Table B holds the same points as the rows below and some others, measured another way and shuffled. Each row below is followed by which row of B it is.
B:
0: [ 222  214  -45  171   -4  166 -234 -125 -110  -71 -208   -3  167  -34
   11  173  227]
1: [-352 -194 -195  434  -33  -84  119  -83   99 -116  239 -110  -66 -138
  169   38 -128]
2: [-14 -41  39  11  30  25 131  81  60  52  80 -41  -9 -93  32 -88   7]
3: [-49 -63  46  -4  74 -99 116  84  67  97 112 -18  33 -52  35 -72 -20]
4: [-87 -56 -70 155  -7  20  77   4  50 -31  88 -64  -4 -81  90 -22   3]
5: [ -18  -63   95   -5   74  -21  171  100   71  108  122  -26   -9 -143
   10 -114  -41]
6: [-151  -31  -41   81  -40   42  169  128   99   -2   90 -100  -86  -39
   43  -82   -7]
7: [ 379  -82   85  -50  211  -41 -115 -209 -114   87   26  123  308 -167
  120  -16   83]
8: [-152   77    9  -93  -83   78  210  295  137   52   11 -123 -145   76
  -39 -131   49]
9: [ 28  -8  -8 -23   8  41  77  66  36  25  32 -38  30 -11  58 -75  62]
10: [-148   14 -223  653  -61   93 -156 -279  -47 -223   17  -81   39 -216
  126  262   23]
11: [131 -13 -23 -19  53  21 -22 -34 -21  15   7   8 129 -17  97 -31  95]
12: [  11  -19   46   -1   10   83  156   98   58   43   63  -53  -38 -113
   18 -115   17]
13: [ 228  256    4   91  -27  231 -166  -32  -87  -37 -226  -26  107  -44
  -47  119  232]
14: [ 129  -68  -19   56   57   70   30  -79  -17  -13   58    0   92 -136
  108  -52   51]
15: [ 19 -12  11  -1  13  54  96  65  42  32  46 -43   7 -61  42 -76  42]
16: [ 32 -44 -81  49  31 -37 -23 -40   4 -10  42  -9 112  13 124  -3  69]
17: [  57  -81  249  -79   46  253  439  205  120  127  169  -79 -207 -402
  -78 -322  -94]
18: [-185   42   73  -98  -26  -23  240  315  156  124   67 -101 -136   41
  -64 -135  -11]
19: [ 119 -142   17  166   75  124  100 -143  -17  -30  134   -5   47 -311
  122  -83  -23]
20: [-467   61 -255   63 -159 -196   46  271  176  -35   21 -164  -85  409
   74   51   60]
21: [ -97   20   27  110  -27  106  164  120   84   17   55  -91  -98 -136
  -17  -64   -4]
22: [ 115  -41   -3   40   33  106   57  -36    1   -8   39  -20   59 -129
   84  -72   60]
23: [ 135 -107   38   97  100   59   61 -109  -16   18  108   17   90 -234
  101  -66   -1]
24: [   1 -129   18  161   46   94  164  -46   38   -7  153  -44  -27 -274
   82 -100  -54]
25: [ -87  126 -120  367 -108  210  -32  -47    4 -146  -64 -117  -53 -122
   17  122   94]
26: [-15   9 -52 -28 -12   7  45  85  45  12  11 -48  37  66  68 -49  81]
27: [  2 -13 -40  17  -4  47  58  45  37  -2  34 -47  25 -12  71 -57  63]
28: [  -7  312  -49   95 -135  216  -71  153   14  -50 -232 -114  -44   99
  -99  109  216]
29: [  5 -37 -88  85  19 -14 -22 -42   5 -22  36 -22  96   3 118  10  65]
30: [168  15  32   7  78  44 -29 -45 -34  38  -9  17 127 -92  52 -13  89]
31: [-133  -77    2   46   54 -146  104   86   81   80  131  -32   23  -12
   54  -39  -38]
32: [ 143  267   68  103  -87  369   19   96  -13  -36 -195  -96  -78 -149
 -122   19  180]
33: [ 336  248   22   26   14  208 -220  -77 -123  -19 -247   21  182  -24
  -24  120  264]
34: [ 226  -38  119  -93  160  -51    2  -36  -31  132   43   67  181 -120
   44  -62   49]
35: [ 141  -64  -11   53   64   62   20  -83  -21   -5   56    6  106 -136
  107  -53   52]
36: [-178 -171  -22  193   62 -120  155   -3   89   30  219  -42   -8 -158
   96  -50 -114]
37: [ -40   11  -12  -34  -42  105  152  148   79   14   31  -84  -70   -6
   26 -114   54]
38: [ -26 -168  -13  237   80   -9   96 -118   21  -12  187  -11   44 -266
  119  -33  -80]
39: [ 152 -163   42   45  173 -113    0 -150  -30   77  145   70  199 -176
  134  -36  -19]
40: [-125  202 -295  -97   27 -572 -521   31  -36   60 -213   58  439  777
  149  358  287]
41: [-419 -180 -204  414  -91  -20  198    5  143 -130  237 -154 -159 -117
  153  -12 -132]
42: [ -34  139  -85  369  -91  235  -44  -67  -17 -134  -84 -106  -47 -169
    3  128   98]
43: [  33  -36  -15  187   56   14   -8  -93   -8   -8   56  -12   85 -153
   73   35   19]
44: [-115  -94  -22  143   13   16  153   36   80    3  140  -67  -47 -142
   71  -71  -43]
45: [-335  168    2 -185 -191   96  330  539  240   79  -24 -212 -305  233
 -120 -184   59]
46: [ 119  -23   29  -12   52   68   58    2    2   35   34   -9   71 -104
   56  -71   57]
47: [ 14  37   0  37  10  43  41  61  24  23   2 -41  27 -30  23 -22  68]
48: [  28 -119   16   23  125 -154   26  -40   19   85  127   32  141  -66
  102  -28  -17]
49: [-122   83    3 -127  -66   22  160  283  118   70   -8 -102  -88  137
  -26 -105   73]
50: [ 180 -112   80   -1  148  -32   35  -89  -23   84  105   55  154 -187
   86  -70    6]
51: [  12 -105   72   -3  105  -79  116   28   46  101  135    5   59 -118
   60  -88  -35]
52: [ -40  321  -19   54 -164  276   22  233   52  -44 -218 -148 -129   76
 -123   44  203]
53: [ 145  -20   68   19   51  136   99  -10    0   32   41  -15   30 -195
   35  -94   43]
54: [ 42 -57 -33  58  26  53  63 -16  16  -7  64 -27  49 -94 100 -62  36]
55: [ 276  243   42  117  -11  276 -150  -66  -99  -42 -221  -18  101 -127
  -51  106  222]
56: [  5  22  19 -10   0  61 100 103  49  34  22 -52 -10 -37  19 -70  54]
57: [-100   14  -41   58  -39   45  110  113   78    2   40  -86  -49   -7
   34  -50   35]
58: [-292 -127 -257  335  -36 -166  -39  -91   55 -115  141  -73   54   69
  200  108  -22]
59: [-106  -65 -108  152  -23   10   61   -3   48  -49   89  -66    4  -37
  112  -21   14]
60: [  66 -152 -148  223  152 -254 -228 -297  -81  -26  102   84  332  -16
  237  150   34]
61: [-239   79   27  -95 -110   83  289  375  187   72   35 -159 -227   73
  -70 -162   17]
62: [ 71 -12   1 -22  58 -30  -2  13   1  45  21   2 110  -3  73 -30  70]
63: [ 163  238   55  120  -79  377   23   63  -30  -52 -171  -90  -70 -184
  -97   16  169]
64: [ 167  215   -1  150  -51  272  -86  -23  -61  -64 -174  -56   31 -109
  -39   82  185]
65: [-215  -83  -92  335  -27   18  114  -30   73  -70  143  -95  -71 -173
   83   20  -67]
66: [141   8   5  35  69  15 -46 -56 -31  22  -3  19 137 -67  69   9  85]
67: [ 16  -5  -1  27   4  70  89  59  40  18  34 -49   3 -66  46 -64  49]
68: [  49  -90   14   21  144 -200  -48  -64   -4   94   94   52  201  -19
  100   21    8]
69: [  93 -148 -104  195   98  -52  -85 -234  -52  -51  107   34  196 -132
  198   42   26]
70: [ -48  149  -68  330 -106  260   -2  -15    1 -123  -81 -117  -79 -157
  -15   91   97]
71: [ 103 -114  -65  133   82  -11  -39 -168  -35  -28   89   23  158 -124
  162    2   28]

[ -52  -81 -160  107  -29  -11  127  -13  -19  258   52  -84 -125  -14
  112  -76 -238  208  -10  -63   66  -14  -96  -16   99]	64
[  45   69   -2  -34    4 -155 -166  -31  137   -6    5   57   15  -51
   73  -74  -59  -20  197   -6   80  107  -93  -17  -33]	14
[   1   48  -82   26   22  -81  -17   -7   71  123  -32  -18  -87  -31
   60  -74 -182   84  153    9   92   20 -159    0   17]	46
[ -11 -199 -201  107 -109 -163   55  -77   26  224  149  -56 -101  -50
  196 -175 -256  197  -44 -216   13  148  -95  -29  121]	69
[   2   52  -16  -52   27 -155 -197  -63  176  -70   -7   13  -19  -53
   30 -110 -120  -76  132    1  103  224 -137  -38  -86]	66
[  51  -40  -44  116  -36   17  123   26  -71  296  145   24   20   -4
  212    5  -68  262   74  -45   37 -175  105   -3  132]	24
[-99 112  15   4  49 106 -85  83  47   2 -60 -22  25 -10 -62  91  83  -9
  74 126 120 -83  46 -30 -32]	37
[ -62  -27 -112    2   80 -102  -20 -149  140   32   13 -146 -196  -13
   42 -231 -480   -5  -95   21  155  375 -266  -76 -123]	33
[ 100  -70  -91  128  -45  -84  152  -32  -49  352  152   28  -53  -18
  267  -94 -235  294  107 -101   26 -104  -17    9  150]	19
[-33  83  18   6  34  29 -72  29  56  39   4   5  24 -15  22  23   3  21
  94  77 100 -28  30 -33 -25]	2
[ -91  -38 -137   75  -59   11    6   75   -5  160  -10  -40  -28  -33
   28   34   29  138   56  -61   46 -110   -9   -1  116]	31
[  46   62  -15  -30    7 -165 -160  -35  140    3    2   54    0  -51
   74  -89  -91  -12  202  -13   79  120 -112  -10  -29]	35
[ -94 -135 -184   85   -6  -54   78  -96   46  165   77 -148 -173  -20
   91 -176 -379  130 -150  -77   95  224 -161  -57   13]	68
[-157   88 -102   79   18  196   92  169  -66  199 -132  -75  -54    2
  -82  168   95  151   90  107   99 -321    1   23  105]	18
[-603 -301 -402  -59  -55  -32 -346 -103  297 -455 -168 -437 -267  -88
 -437 -204 -199 -392 -608 -131  168  877 -348 -185 -225]	40
[  -2  -58 -154   71   -1 -107   90  -69   40  222   33  -77 -174  -26
  128 -162 -369  165   35  -61   81  107 -214  -16   45]	55
[ 107  -40  -32   53 -113 -154  -66   26   18  181  131  127  104  -61
  213   -8   94  169  228 -148  -15 -119   89   22  150]	38
[-135   52  -36  -16   37   37 -139   27   99  -67  -58  -67  -16  -25
  -81   15    9  -65    3   73  125   96  -34  -53  -70]	26
[-200   61 -141  104   20  235  137  166  -83  224 -137 -122  -88    8
  -93  162   52  171   16  102  104 -315   -9   17  107]	8
[ -96  -35 -143  114   15   82  158   25  -46  254    9 -116 -130    3
   62  -24 -214  200  -39   15   95  -77  -71  -18   73]	15
[-237   62  -86   63   72  246   48  114  -14   72 -120 -159  -82   20
 -147  123    0   41  -90  158  152 -119    1  -39  -13]	49
[-208   24  -92   82   22  222   52  117  -40  113  -58 -127  -38   11
  -90  129   61   84  -88   97  117 -155   65  -38   37]	52
[-160  219   43  -10   46  230 -124  235    5  -23 -182   13  108  -11
 -181  291  396  -34  195  198  115 -351  140   13   16]	61
[ -22  105   12  -27   18  -36 -167   45  102  -24  -43   45   48  -39
   -8   34   84  -34  187   46   93  -19  -11  -10  -21]	67
[ -46  -40 -119   96   19   31  140  -22  -22  242   51  -89 -124    1
  114  -68 -269  195  -25    3   91  -16  -79  -27   55]	51
[   7  104   24   17  -36   13 -108  127   20   81  -17   97  125  -40
   36  137  258   75  255   18   39 -249  122   18   88]	21
[ -28   71  -39    2    2  -47 -102   48   75   44  -49   19   -2  -44
   12   16   30   28  172   12   75  -38  -54   -3   21]	3
[ -28   44  -19  -48   39 -125 -188  -67  173  -83  -12  -17  -36  -47
    7 -110 -146  -85   75   19  117  246 -130  -51 -104]	13
